Below are the code and all the weights of a small trained network. Each question names an input and a target symbol and asks about switching units off, where a switched-off unit gives its printed mean instead of its output.

import numpy as np


def w(rows, s, z=0):
    codes = np.array(rows[::2]) - 128.0
    scale = np.full(codes.shape[1], s)
    scale[-1] = z or s
    return codes * scale


def softmax(a):
    e = np.exp(a - a.max(-1, keepdims=True))
    return e / e.sum(-1, keepdims=True)


def log_softmax(a):
    a = a - a.max(-1, keepdims=True)
    return a - np.log(np.exp(a).sum(-1, keepdims=True))


def net(x, mask):
    ids = ['ΓΘΨδζηλξπτ'.index(c) for c in x.split()]
    T = len(ids)
    res = E[ids] + P[:T]
    u = 0
    for l in range(2):
        r = res
        for j in range(3):
            rows = slice(2 * j, 2 * j + 2)
            q, k, v = (r @ M[l][rows].T for M in (Q, K, V))
            z = softmax(np.where(np.tri(T) > 0, q @ k.T / 2**0.5, -1e9)) @ v
            o = O[l][rows]
            res = res + np.where(mask[u + j], z, o[:, -1]) @ o[:, :-1]
        u += 3
    return log_softmax(res[-1] @ U[:, :-1].T + U[:, -1])


Q, K, V, O = {}, {}, {}, {}
E = w([
[119,79,118],'Γ',
[112,87,102],'Θ',
[115,85,123],'Ψ',
[132,84,111],'δ',
[196,101,104],'ζ',
[73,45,142],'η',
[184,104,112],'λ',
[183,80,168],'ξ',
[206,249,204],'π',
[81,181,219],'τ',
],0.015)
P = w([
[119,116,95],'0',
[142,102,153],'1',
[76,63,133],'2',
[106,157,80],'3',
[163,109,186],'4',
[122,16,134],'5',
[67,198,74],'6',
[171,106,209],'7',
[164,5,111],'8',
[63,197,74],'9',
],0.02)
Q[0] = w([
[88,158,138],'L0H0',
[140,174,2],'L0H0',
[101,24,75],'L0H1',
[192,169,195],'L0H1',
[134,117,70],'L0H2',
[170,158,138],'L0H2',
],0.017)
K[0] = w([
[186,114,147],'L0H0',
[74,76,228],'L0H0',
[76,185,72],'L0H1',
[125,92,255],'L0H1',
[110,138,67],'L0H2',
[170,138,147],'L0H2',
],0.014)
V[0] = w([
[109,62,222],'L0H0',
[152,99,162],'L0H0',
[176,154,1],'L0H1',
[26,86,154],'L0H1',
[33,176,237],'L0H2',
[182,172,153],'L0H2',
],0.0097)
O[0] = w([
[11,56,228,250],'L0H0',
[162,30,140,184],'L0H0',
[157,186,22,26],'L0H1',
[2,23,173,193],'L0H1',
[192,130,46,95],'L0H2',
[12,60,119,47],'L0H2',
],0.0053,0.0022)
Q[1] = w([
[221,103,156],'L1H0',
[119,27,67],'L1H0',
[107,252,129],'L1H1',
[60,255,248],'L1H1',
[34,181,96],'L1H2',
[139,203,105],'L1H2',
],0.012)
K[1] = w([
[113,147,141],'L1H0',
[88,163,105],'L1H0',
[56,248,163],'L1H1',
[125,165,180],'L1H1',
[191,79,117],'L1H2',
[126,139,198],'L1H2',
],0.016)
V[1] = w([
[240,15,156],'L1H0',
[115,232,240],'L1H0',
[139,71,44],'L1H1',
[93,190,208],'L1H1',
[91,76,128],'L1H2',
[246,118,220],'L1H2',
],0.011)
O[1] = w([
[212,50,84,254],'L1H0',
[137,176,244,82],'L1H0',
[169,76,94,158],'L1H1',
[97,153,161,76],'L1H1',
[120,108,114,216],'L1H2',
[202,122,161,108],'L1H2',
],0.011,0.0073)
U = w([
[115,124,146,107],'Γ',
[108,163,121,151],'Θ',
[117,128,153,104],'Ψ',
[131,149,132,143],'δ',
[212,190,116,175],'ζ',
[72,43,176,8],'η',
[196,174,133,161],'λ',
[187,32,214,77],'ξ',
[212,186,200,149],'π',
[109,110,254,187],'τ',
],0.0093,0.012)

Each question gives the input, a string of symbols that net reads in full, and the target symbol t.
The units are the heads (2 rows each of Q, K, V and O). Each row of codes is followed by its name. A weight is (code - 128) times the scale printed after its matrix; where a second scale follows, it is the last column's (O and U).
mask holds one flag per head, layer by layer. A switched-off head (its flag False) gives its mean, the last column of its rows in O, instead of its output. The means were averaged over made-up inputs and are rounded, as every weight is.
A unit's drop is (log p(t) with every unit on - log p(t) with that unit switched off) / (log p(t) with every unit on - log p(t) with every unit switched off).
The circuit of an input: a set's keep is (log p(t) with only the set's units on - log p(t) with every unit switched off) / (log p(t) with every unit on - log p(t) with every unit switched off). Starting from all 6 units, units are removed one at a time, each time the one whose removal leaves the highest keep (on an exact tie, the one counted first), for as long as the keep stays at least 0.8.
circuit, biggest first: the units of the circuit, biggest drop first
most important unit: the unit with the biggest drop
which heads matter: for each layer, one digit per head in row order, 1 if its drop is at least 0.15 and else 0, layers parted by /
input ξ τ Γ π λ τ π τ Γ, target π: circuit, biggest first : [L1H0; L0H1; L0H0]
input η η λ, target η: most important unit : L0H1
input ζ λ Θ Ψ ξ ξ η Ψ δ, target η: which heads matter : 010 / 101
input δ ξ π ξ τ ξ ξ ξ λ η, target η: which heads matter : 110 / 100
input η ξ ξ ζ δ Θ, target ζ: circuit, biggest first : [L0H1; L0H0]
input ξ η η ξ π τ τ, target τ: circuit, biggest first : [L1H1; L0H1]
input ξ ζ ξ π λ, target π: circuit, biggest first : [L0H0; L1H0]
input τ τ τ η λ, target τ: which heads matter : 010 / 100
input τ π δ ξ ξ Θ τ η, target τ: which heads matter : 000 / 100
input ξ ζ ξ Θ ξ λ ζ η Θ, target ζ: circuit, biggest first : [L0H0; L0H1]
input τ π τ τ, target τ: which heads matter : 000 / 110
input λ ξ τ Ψ ξ τ ξ δ, target τ: circuit, biggest first : [L0H1; L1H0]
input ζ τ ξ ξ λ η ξ λ ξ τ, target ξ: which heads matter : 100 / 101
input ξ τ ξ ξ τ λ ζ δ ξ ξ, target ξ: most important unit : L1H0
input π ξ τ, target π: circuit, biggest first : [L1H2; L0H1; L0H0]
input τ ζ λ Ψ ξ ξ Θ ξ Θ, target Θ: circuit, biggest first : [L1H0; L0H1]
input π π ξ, target π: which heads matter : 010 / 101
input ξ ξ ξ η λ τ, target η: circuit, biggest first : [L0H1; L1H2]
input τ ζ τ ξ ξ, target τ: which heads matter : 010 / 110
input λ τ ξ λ ζ δ τ ξ ξ, target τ: which heads matter : 000 / 100
input τ ξ ξ π Θ ξ τ ξ π, target τ: most important unit : L1H0
input η τ ξ τ Γ, target τ: which heads matter : 010 / 100
input τ τ λ η, target η: which heads matter : 110 / 001
input τ Γ Θ, target τ: which heads matter : 110 / 100
input Γ τ ξ τ η δ τ, target η: which heads matter : 110 / 100
